The rows lie along a hidden order. The number after each row says roughly how far along it the row is, from 0 to 20. A new part has a new order.
(in the rows, 128 means zero)
[ 64 112 131 129 161 144 137 129 113 106 107 139  92 130 151 130 119 118
 133 157  96 124  78 255 130 132 133 192 180 106 111 153 130 151 137  98
 134  89 136  94  96 143  92  98 151 157 161 195 132 159 122 149 163 119
 165 123 138 144 112  80 137 136 123 139 128 129 103 109 124 172 105  94
 133 128 180 131 132 128 110 113 148 178 121  67  75 115 153 119 164 168
 106 199  96 132 133 115 110 115 149 108 157 174 125 177 174]
10
[187 143 102 140 135 165 132 121 111 145 137 120  79 133 127 111 100 133
 119 135  83 125 119 152 116 135  98 126  80 116 111 117 123 144  81  84
 142 110 154 120 149 148  90 108 163 147 150 133 123  92 100 115  95 181
 126 181 129 102  87  97 113  89 122 145 142 122 100 108 136 150 144 103
 153 142 105 105 153 135 104  96 144 152 141  62 171 131  66 118 145 165
 133 164 143 119  95 105  62 116 149 152 201 113 115 158 199]
17
[ 73 112 125 132 155 153 134 128 101 110 106 140  79 135 163 125 106 112
 137 168  85 130  81 244 121 136 123 175 147 124 105 157 132 150 138 111
 140  88 135  99 100 147  74  97 148 159 172 232 125 137 114 136 148 140
 165 137 136 137  99  78 130 130 119 147 130 127  93 115 131 185 113 108
 139 128 170 120 137 130  98  98 145 196 123  53 107 112 103 112 172 196
 112 196  99 112 119 119  99 108 144 114 183 163 126 184 198]
12
[ 84 121 154 143 150 149 142 133 102 101 109 129  96 140 141 128 114 120
 128 161  95 126  82 249 128 132 125 165 174 114 121 175 140 150 144 104
 136  80 135  97  95 146  87 106 164 158 144 219 126 147 131 137 161 126
 149 112 136 139 102 100 149 148 107 134 134 126  89 110 114 165 111 110
 147 130 155 129 133 133 107 126 147 178 131  65 123 129 126 116 159 150
 100 179 113 114 120 108 108 115 155 110 186 162 127 164 184]
14
[121 123 136 140 130 148 138 128  96 123 128 117  92 138 121 116 110 122
 114 159  91 130  92 215 124 130 118 138 117 106 110 164 131 143 117  99
 138  97 143 113 119 151  76 113 162 155 137 161 132 112 120 132 134 146
 134 124 125 116  99 116 143 125 106 143 132 119  88 101 123 157 131 117
 147 126 147 119 141 139 107 117 139 192 135  61 154 133 110 123 148 174
 106 167 111 105 119 101 108 118 139 115 185 138 129 169 195]
16
[ 31 104 127 123 182 154 136 124 136  99 105 149 107 120 159 137 133 119
 140 147 103 117  80 255 126 129 148 206 198  82 107 141 129 138 146  89
 136  95 131  99  93 137 105  79 136 142 168 211 146 184 126 173 165  98
 181 121 147 149 126  80 131 142 140 135 124 134 121 111 134 167  84  62
 115 119 194 141 127 129 116 109 154 183 109  95  42  97 199 129 161 190
 106 200  92 141 136 128 148 114 146 100 135 201 125 194 141]
4
[  3  96 119 113 155 142 128 121 134 108 116 150 116 113 163 134 140 117
 141 148 104 113 101 255 122 125 149 195 186  82  98 141 123 149 142  93
 135  85 131 101  93 136  92  77 127 140 178 219 153 181 119 184 154 102
 186 122 146 141 135  84 128 133 139 140 120 134 122 113 143 167  85  66
 109 111 204 143 125 129 118  99 151 189 106 101  30  89 210 132 158 205
 109 188  90 138 157 127 145 111 129 104 130 201 127 200 139]
1
[142 138  93 167 127 197 148 122  87 109 127 109  45 160  51 123 116 125
 106 174  97 146  68 255 107 139 118 102  80  97  96 223 137 131 156  70
 134 111 163 127 132 168  56  85 139 161  92 151 106 118 137  87 146 160
 109 124 112 138  82 112 178 143  75 171 126 101  96  98  97 143 138 181
 156 116 111 139 140 142  89 123 155 205 134  70 216 156  22  99 112 175
  99 175 130  74  86  88  84 119 133 134 221 118 113 159 177]
20
[113 109 104 107 114  82 135 136 141 127 135 123 154 101 163 118 190 130
 103 113 120 106 142 209 156 123 142 160 166  63 140 112 104 139  96 107
 135  68 121 135 111 127 120 140 160 146 115 139 151 148 127 161 131 108
 140  78 132 103 136 154 141 102 127 122 123 132 125 129 120 110 149  77
 120 126 187 155 128 142 138 130 130 104 129  65  77 118 229 162 133 156
 105 116  96 150 168 110 172 135 122  94 126 186 139 135 126]
8
[ 93 109 108 111 137 106 133 133 131 118 120 133 140 108 167 119 156 125
 117 129 109 109 119 234 145 124 139 200 176  81 135 112 117 148 106 104
 137  66 125 113 101 128 118 111 173 150 152 166 152 160 121 174 142 106
 165 104 141 114 133 120 129 114 131 125 128 133 113 119 132 138 125  58
 126 125 180 151 130 137 129 124 136 136 125  90  55 106 222 149 154 162
 108 151 104 145 165 115 143 124 136  94 147 185 135 156 150]
7
[177 133 112 115 110 121 137 124 146 137 145 116 111 124  98 116 193 139
  95 106 125 110 148 171 140 133 135 124  87  92 128 109  96 126  90  73
 138  89 142 141 140 138 116 116 142 141 105 110 130 128 118 121 110 126
 115 125 117 101 118 151 137  77 116 140 123 124 143 128 105  90 166 115
 124 127 121 155 138 146 132 123 136 103 132 109 114 129 149 147 101 180
 121 108 109 138 135 103 131 133 120 130 157 154 121 124 118]
12
[166 131 171 137  92 132 147 124 125 126 151  92  98 141  59 121 190 136
  82 134 134 126 115 197 135 130 146  96  81  70 118 185 127 110 127  78
 132 104 139 161 137 153  85 114 137 135  57  95 122 128 144  95 134 115
  97  76 103 112 119 173 182 116  82 158 114 109 127 121  93  85 169 164
 130 107 112 178 132 151 124 144 135 135 134 127 171 154 115 137  74 169
  98  84 118  99 134  81 153 141 101 123 172 130 127 102 114]
17
[ 81  98 104 110 103 114 133 128  99 129 133 121 124 127 148 106 129 113
 117 162 101 121 100 238 130 122 132 143 118  90 103 154 109 149 100 117
 144  70 130 111 119 152  60 114 144 156 152 192 147 122 109 148 125 128
 146  98 128  99 119 133 139 110 119 155 120 127  90 110 141 162 148 104
 133 115 205 138 138 142 115 104 129 176 131  68 100 116 139 133 158 207
  99 158 101 101 164 105 131 120 108 104 163 173 144 169 185]
11
[213 137 124 133  96 122 138 125 135 145 151 106 104 132  94 119 164 142
  90 109 120 122 149 105 138 131 121  99  73  91 131 113 103 121  93  80
 135 108 144 150 147 138 113 125 153 133  97  69 124 112 123 105 111 152
  99 124 112  95 115 164 146  88 107 140 131 117 127 130 114  84 171 124
 141 130  87 145 146 144 126 130 131 102 144  88 175 145 101 146  98 156
 124  88 135 128 133 104 131 138 120 139 163 110 123 119 134]
17
[139 122 127 112 117 104 142 132 146 124 134 117 133 118 117 120 188 135
 100 111 129 110 125 166 149 130 150 150 145  73 133 132 104 127 108  85
 133  78 133 148 117 136 115 114 142 145 101 115 138 156 135 138 142 102
 127  82 121 112 129 153 155 103 111 134 120 128 140 124 107  94 154 101
 123 121 148 172 128 146 133 138 138 104 126 124  95 129 198 160 107 162
 104 106 100 141 160 101 155 136 120 106 129 177 133 119 117]
10
[ 58  95  96  97 128  78 124 132 156 119 130 140 160  83 195 125 196 126
 121 117 120 103 140 255 149 117 161 191 203  49 126  97 104 147 109 100
 134  68 116 126  97 116 129  94 142 141 160 158 178 197 128 206 134  74
 177  96 146 110 153 137 127 109 152 121 118 136 130 128 143 115 122  33
 100 116 205 166 122 137 140 111 137 122 109 134   7  93 255 167 145 182
 109 149  88 167 191 123 188 125 121  85  96 214 138 166 111]
0
[ 86 103  93 103 110  87 131 132 127 129 135 126 151 107 177 111 174 120
 110 131 109 108 126 197 144 119 144 161 158  81 126 117 102 143  91 111
 139  74 122 124 108 132 102 119 151 152 129 162 151 146 118 171 131 105
 148  94 132  98 134 151 134  96 131 132 120 133 113 128 136 130 151  67
 121 119 199 165 130 142 129 113 128 132 128 101  49 110 225 156 141 185
  91 130  94 135 185 114 158 127 112  93 134 188 145 152 154]
7
[ 90 110 119 106 128  90 135 137 135 116 127 127 150 106 155 119 189 127
 110 131 119 109 110 238 151 123 143 169 186  73 137 127 113 142 112 115
 135  68 123 117 102 134 126 108 165 153 124 148 151 166 131 172 147  97
 152  84 134 110 137 138 143 112 126 123 125 135 114 120 119 127 134  76
 124 123 185 163 125 140 135 131 138 119 126 116  66 117 235 152 144 152
  98 140  97 145 179 108 148 129 129  89 134 210 137 145 132]
8

Part 2:
[139  61 103 110 143 134  75 111 133 133 149 127 137  91 102 149 108 138
  81 103 127 123 127 123 135 137 121 126 135 130 128 113 117 170 120 135
 145 136 103 112 130 155 142 129 109 135 117 132 139 134 124 190  62 171
 127 150  90  88 150 115 145 147 146 110 222 123 119  79 140 124 128 121
 110 119 126 146 134 157 108 143 119 162 150  86 127 144 147 192 141 131
 145 127 140 147  99 130 100 129 127 140 157 140 108 174 136 133 125 190
 125 128 113 111 116 105 126  78 160  89  83 126 102 135 136 139 125 142
 129 121 156  83 111 118 129 147  93 115 121 107 125  69 124 119 104 164
 123 113 109 113 138 129 133]
4
[121 100 139 111 137 134  95 129 112 122 113 129 136  85 133 164  91 128
 105 107 133 113 190 116 127 155 130 148 130 124 129 124 126 209 120 138
 140 114 103 127 137 144 185 127 104 138 120 122 134 120 124 185  81 198
 138 137 114  77 132 120 137 116 148 131 237 124 122 169 136 131 125 119
 124 142 131 137 140 114  93 131 134 162 141 117 122 132 132 253 164 133
 133 133 142 158  72 123 137 128 112 145 147 104 119 136 141 136 104 111
 111 135 147 128 109 108 133  81 121 104 100  99 168 135 112 112 114 123
 145 136 149  45 169 128 126 138 123 108 114 109 122  95 106 114 141 165
 110  92 120 114 145 146 139]
13
[149  42 103  84 138 129 106 151 117 139 136 132 131 113 139 137  99 149
 144 105 121 122 152 126 162 144 113 128 131 117 133 127 144 183 108 114
 133 114 144 125 127 144 160 103 106 140 122 134 145 134 119 178 110 172
 119 159 104  28 144 101 145 128 147 115 214 141 105  94 127 124 136 120
 121 113 124 137 129 108  85 169 128 173 170  87 154 102 128 151 137 117
 135 116 119 164  72 120 111 124 160 138 150 109 107 161 132 123 132 171
 116 139 126 101 157 141 122 128 150  92 128 126 142 132 161 132 127 125
 121 116 154 110 181  82 129 161 122 136 117  87 134  69 109 113 102 129
 132 109 103 116 128 134 133]
3
[161  41 136 100 135 130 105 149 116 101 125 126 136 116 127 135  98 136
 124 106 131 118 211 131 165 134 116 140 128 124 130 117 155 158 108 127
 133  97 146 122 118 130 156 110 110 119 117 129 134 124 113 171 108 186
 148 146 101  77 134  98 152 119 149 110 228 129 117 178 130 124 133 112
 140 115 121 134 135 118  88 131 126 170 174  96 173 116 119 235 143 133
 123 120 140 162  81 118 102 136 160 156 139  75 122 189 125 122 114  72
 111 137 127 119 141 122 123 109 111  89  92 124 171 140 139 147 127 113
 117 119 136 103 198  80 133 159 125 141 107  98 129  88 115 119 126 129
 115 120 104 108 138 136 131]
10
[150  73 125 106 142 133  86 139 120 118 144 119 138 109 143 132  92 139
 133 109 130 118 132 120 161 135 109 118 133 123 131 129 130 166 123 123
 147 101 131 115 135 141 131 123 100 129 117 133 143 125 118 185  90 183
 152 144 101  59 131 105 146 133 153 124 255 146 117 127 138 124 135 119
 123 134 126 136 137 115  98 140 126 171 173  90 130 118 125 199 143 121
 132 134 134 158   1 124  96 122 140 137 148 100 110 151 126 129 122 124
 107 132 131 113 133 133 122  92 133  94 115 126 151 136 139 139 127 132
 137 119 146  87 193 118 129 145 116 129 100 104 130  53 116 115  99 159
 111 107 105  88 139 143 144]
7
[141  55 123 107 140 132  97 144 121 123 121 124 134 114 130 142  97 131
 123  98 127 118 155 124 147 132 115 131 128 117 129 125 145 178 111 127
 146 116 136 124 122 138 154 121  99 132 119 129 143 131 120 164  83 173
 131 152 108  80 139 117 151  93 144 108 255 131 122 164 129 123 132 115
 128 115 127 138 133 116  98 140 127 160 170 110 141 118 118 201 141 123
 139 119 140 157  89 120  95 132 141 138 145 107 122 178 130 130 115 120
 117 133 128 113 124 109 121 124 128  87  82 124 129 137 137 125 121 123
 120 112 169 116 148 105 133 154 110 139 114  94 123  84 117 119 118 144
 119 114 106 124 138 134 130]
8
[197  42 102 108 142 133 137 156 102  51  33 124 130  76 129 148 126 123
  57  82 133 106 255 135 159 135 123 121 129 112 128  90 170 192  91 112
 143 190 135 123  95 157 116 113  96 130 114 134 161 143 147 105  58 181
 146 162 120 113 142 132 166 134 137 103 194 107 125 103 104 118 119  93
 124 102 110 140 129 193  90 162 141 158 160  53 186  93  95 255 157 126
 204 106 147 124 115 114  92 158 137 140 140 109 116 252 123 125 133  51
 146 158 143 129  63  33 105 147 124  67  45 141 127 100 151 121 123 112
  92 110 174  83  81  83 141 173  90 146 127  84 128  82 118 130 101 174
 135 152 129 192 138 134 105]
0
[153  51 129 102 128 131  93 142 104 104  94 124 143  92 140 131 102 132
 101 112 130 108 215 127 153 141 112 146 131 115 132 101 149 191  97 117
 119 116 100 117 127 129 115 130 105 151 115 130 139 129 120 144 113 170
 136 128 100  77 132 132 139 100 143  89 215 127 120 129 128 121 126 120
 115 115 127 139 133 151  99 147 137 165 159 107 159 116 115 187 141 137
 153 116 139 172  94 129  79 122 125 156 135  76 127 203 111 131 118 164
 113 150 152 133 120  91 127  94 123  87 127 119 180 133 139 131 130 121
 149 137 147  89 169 100 127 154 115 113 105 108 121  77 115 134 110 111
 113 105 131 114 138 158 145]
3
[146  20  75 110 146 135  93 114 117 130 104 129 131  93 101 152 110 120
  76  82 140 123 150 120 133 144 120 124 132 118 128 121  97 171 116 129
 155 155 104 121 127 163 125 127  99 160 117 133 146 138 131 183  53 199
 124 161 115  80 146 131 143 150 142  97 193 125 126  79 130 124 128 118
 108 111 129 151 132 168 102 130 126 163 146  70 120 125 135 203 147 118
 155 118 140 146 108 121 114 152 110 131 151 140  75 152 137 133 130 178
 132 128 109 111 108  84 124  95 156  87  91 131  98 123 136  92 122 135
 123 115 170  66 113 119 130 158  84 127  97 109 128   8 121 119 101 161
 130 114 119 135 140 127 132]
2
[150  56 126  99 136 131 100 149 100  93  98 125 142  92 135 135 106 151
 120 105 130 113 197 123 162 147 102 136 130 118 129 103 147 197 101 125
 134 110 121 119 122 144 125 125 107 137 115 134 143 132 122 137 105 180
 154 138 108  86 137 121 148 102 148  96 220 126 120 109 125 122 129 117
 122 121 122 134 135 159  99 149 138 153 170 102 163 118 117 196 144 139
 150 119 142 161 101 118  89 115 141 160 144  71 117 180 125 126 121 132
 118 149 149 128 120  92 122  90 119  91 108 142 169 138 143 140 129 122
 127 133 138  91 195  99 133 154 120 122 108 110 124  75 111 132 111 122
 115 109 110 110 137 143 133]
3
[149  82 126  97 142 134  98 142 133 112 125 126 136  93 109 145 110 143
  79  95 125 125 161 134 156 129 118 119 131 133 126 105 158 187 102 132
 135 122 143 118 111 146 149 123 110 120 116 126 154 131 120 178  75 153
 142 149 108  93 146 101 152 154 144 135 235 120 120 135 144 122 126 108
 141 111 124 147 139 161 103 130 124 140 152  82 166 152 123 227 140 145
 140 119 149 155  77 117  88 132 155 148 149 114 122 209 134 122 123  44
 122 133  82 123 115  89 116 105 123  70  69 120 112 147 138 140 124 131
 109 128 133  91 114 110 137 147 108 141 115  96 125  85 126 118 133 169
 129 111 117 116 139 127 107]
11
[193  24 179 104 123 129 106 146  97 100  85 127 149  93 131 140 109 163
 103 110 125 110 228 139 161 160 120 148 126 129 132  97 181 232  56 115
 109 122 116 119 118 139 148 126 117 149 107 125 150 131 117 133 118 172
 128 128 108  99 148 131 141 109 139  86 210 116 128 122 135 122 125 119
 119 113 116 137 136 175  99 146 139 165 137 141 167 135 109 218 137 153
 153 108 140 162 113 126  79 109 138 160 136  83 149 198 117 124 114 130
 119 166 144 129 129  91 134  86 122  75 105 130 173 141 140 161 134 118
 135 135 144 115 159  84 127 152 123 119 113 111 118 150 111 131 126 117
 118 108 137 123 138 145 134]
4
[160  52 147 105 130 129 109 159 100  99  83 125 136  91 142 140 103 143
 141 114 124 111 231 132 172 150 117 142 125 121 131 108 172 212  92 120
 122 117 149 121 118 134 153 118 111 140 118 125 139 132 122 167 112 186
 132 138 113  56 140 113 146 126 144  92 218 127 118 138 125 122 133 114
 133 108 120 130 133 156  92 158 137 162 172 103 178 112 113 216 144 134
 135 113 138 162 100 109 107 121 148 158 133  80 119 199 121 123 110 126
 114 152 153 120 118 101 122 127 113  80 101 126 175 136 145 141 127 113
 113 140 160 106 170  89 130 155 128 126 113  94 124 122 108 127 130 129
 116 117 115 136 134 139 127]
7
[143  64 124  88 135 131  73 138 129 101 147 111 153 121 136 123  98 167
 145  97 129 114 136 133 166 126 107 125 139 130 132 120 140 166 104 120
 143  93 120 103 125 109 117 133 114 147 120 134 138 125 110 188 140 127
 160 143 105  59 130  94 146 116 164 110 255 135 118  86 139 118 134 127
 128 111 120 139 137 113 131 137 122 187 167 116 140 137 110 193 128 123
 128 125 135 177  66 128  60 107 161 156 148  82 118 216 114 121 134 121
 115 133 104 125 161 131 122  91 121 130 128 149 125 161 158 185 142 138
 144 117 133  99 202  87 130 151 114 139 101 110 129  40 142 131 100 136
 117  98  94  86 136 140 137]
4
[134  91 130  98 144 133  99 142 131 114 124 130 136 108 112 165 108 120
 119  93 120 127 142 130 148 119 120 122 128 126 123 123 147 199 139 150
 149  95 144 136 116 141 169 104 103 121 124 124 152 121 125 230  83 170
 152 146 115  69 129  91 151 151 142 121 255 126 121 192 134 138 132 108
 141 150 124 146 154 106  63 122 124 157 177  95 137 144 141 247 145 142
  60 125 147 158  66  88 144 179 128 131 138 113 133 149 154 129 105  58
 107 120 129 130 117 125 121 101 113  97  79  74 153 160 119 129 117 112
  99 116 157  88 195 113 128 144 119 139 111  87 129  94 112 115 141 175
 113 123  96 123 146 131 104]
20
